Below are the code and all the weights of a small trained network. Each question names an input and a class and asks about switching units off, where a switched-off unit gives its printed mean instead of its output.

import numpy as np


def w(rows, s, z=0):
    codes = np.array(rows[::2]) - 128.0
    scale = np.full(codes.shape[1], s)
    scale[-1] = z or s
    return codes * scale


def f(y):
    return np.maximum(y, 0)


def log_softmax(a):
    a = a - a.max(-1, keepdims=True)
    return a - np.log(np.exp(a).sum(-1, keepdims=True))


def net(x, mask):
    res = np.array(x, float).reshape(1, 8) / 4 @ E
    y = f(res @ A[0][:, :-1].T + A[0][:, -1])
    res = res + np.where(mask, y, B[0][:, -1]) @ B[0][:, :-1]
    return log_softmax(res[-1] @ U[:, :-1].T + U[:, -1])


A, B = {}, {}
E = w([
[144,196,167,100,152,148,107],'x0',
[151,138,186,134,59,112,77],'x1',
[166,145,99,146,97,255,150],'x2',
[199,114,83,119,109,191,163],'x3',
[78,150,105,147,78,94,153],'x4',
[131,167,119,176,121,120,123],'x5',
[134,187,128,53,84,162,108],'x6',
[99,103,130,177,146,133,189],'x7',
],0.0082)
A[0] = w([
[138,144,99,73,184,149,145,109],'neuron 0',
[138,70,87,224,90,148,148,221],'neuron 1',
[26,205,102,130,70,77,136,146],'neuron 2',
[189,189,223,110,96,156,52,145],'neuron 3',
[90,180,98,29,134,124,91,202],'neuron 4',
[187,48,129,50,91,57,116,254],'neuron 5',
[181,44,109,109,182,217,104,160],'neuron 6',
[94,12,103,126,151,38,34,172],'neuron 7',
[54,122,165,209,163,68,133,239],'neuron 8',
],0.011,0.003)
B[0] = w([
[149,109,161,119,153,189,170,170],'neuron 0',
[134,51,104,98,183,137,214,236],'neuron 1',
[150,52,93,112,199,139,214,205],'neuron 2',
[65,172,99,136,53,86,13,236],'neuron 3',
[159,142,137,80,255,167,31,202],'neuron 4',
[101,201,204,101,250,125,66,214],'neuron 5',
[133,39,50,110,120,123,237,231],'neuron 6',
[103,250,239,185,61,78,125,248],'neuron 7',
[169,148,233,175,173,116,239,254],'neuron 8',
],0.0097,0.0092)
U = w([
[152,140,80,157,2,127,124,3],'0',
[195,53,99,85,185,160,237,208],'1',
[138,252,142,67,111,119,24,173],'2',
[144,182,212,192,105,71,195,204],'3',
],0.007,0.0021)

Each question gives the input, the list of numbers given to net, and the class t.
The units are the neurons (one row each of A and B). Each row of codes is followed by its name. A weight is (code - 128) times the scale printed after its matrix; where a second scale follows, it is the last column's (A, B and U).
mask holds one flag per neuron, in row order. A switched-off neuron (its flag False) gives its mean, the last column of its row in B, instead of its output. The means were averaged over made-up inputs and are rounded, as every weight is.
A unit's drop is (log p(t) with every unit on - log p(t) with that unit switched off) / (log p(t) with every unit on - log p(t) with every unit switched off).
The circuit of an input: a set's keep is (log p(t) with only the set's units on - log p(t) with every unit switched off) / (log p(t) with every unit on - log p(t) with every unit switched off). Starting from all 9 units, units are removed one at a time, each time the one whose removal leaves the highest keep (on an exact tie, the one counted first), for as long as the keep stays at least 0.8.
circuit, biggest first: the units of the circuit, biggest drop first
top k neurons: the k neurons with the biggest drops, biggest first
drop of u: that unit's drop, to one decimal
input [-6,6,-3,1,8,3,5,1], class 1: circuit, biggest first : neuron 2
input [0,8,-1,-3,4,1,0,-2], class 2: top 2 neurons : neuron 3; neuron 6
input [1,-8,-6,0,-1,-8,-2,-3], class 3: top 2 neurons : neuron 7; neuron 3
input [-6,-6,-1,0,0,-8,-2,4], class 3: top 2 neurons : neuron 7; neuron 2
input [0,-3,-8,4,5,4,6,-1], class 1: top 3 neurons : neuron 2; neuron 3; neuron 7
input [8,-6,0,-5,3,3,-4,7], class 1: top 2 neurons : neuron 7; neuron 2
input [-5,7,6,-3,0,7,-2,0], class 1: top 2 neurons : neuron 7; neuron 1
input [8,-4,4,-4,2,5,-3,7], class 1: top 2 neurons : neuron 7; neuron 3
input [-6,6,4,3,4,4,-3,-3], class 1: top 2 neurons : neuron 1; neuron 7
input [-1,-6,-6,6,4,1,-7,-6], class 3: drop of neuron 7 : 0.1
input [-7,-8,-5,-3,-6,-7,2,5], class 3: drop of neuron 7 : 0.5
input [0,-3,6,-4,6,1,-2,3], class 1: drop of neuron 7 : 0.2
input [5,-4,1,8,-2,0,8,-6], class 2: drop of neuron 4 : 0.2
input [-6,4,8,4,4,8,3,3], class 1: circuit, biggest first : neuron 1
input [7,-8,0,-5,3,2,1,8], class 1: top 3 neurons : neuron 7; neuron 2; neuron 3
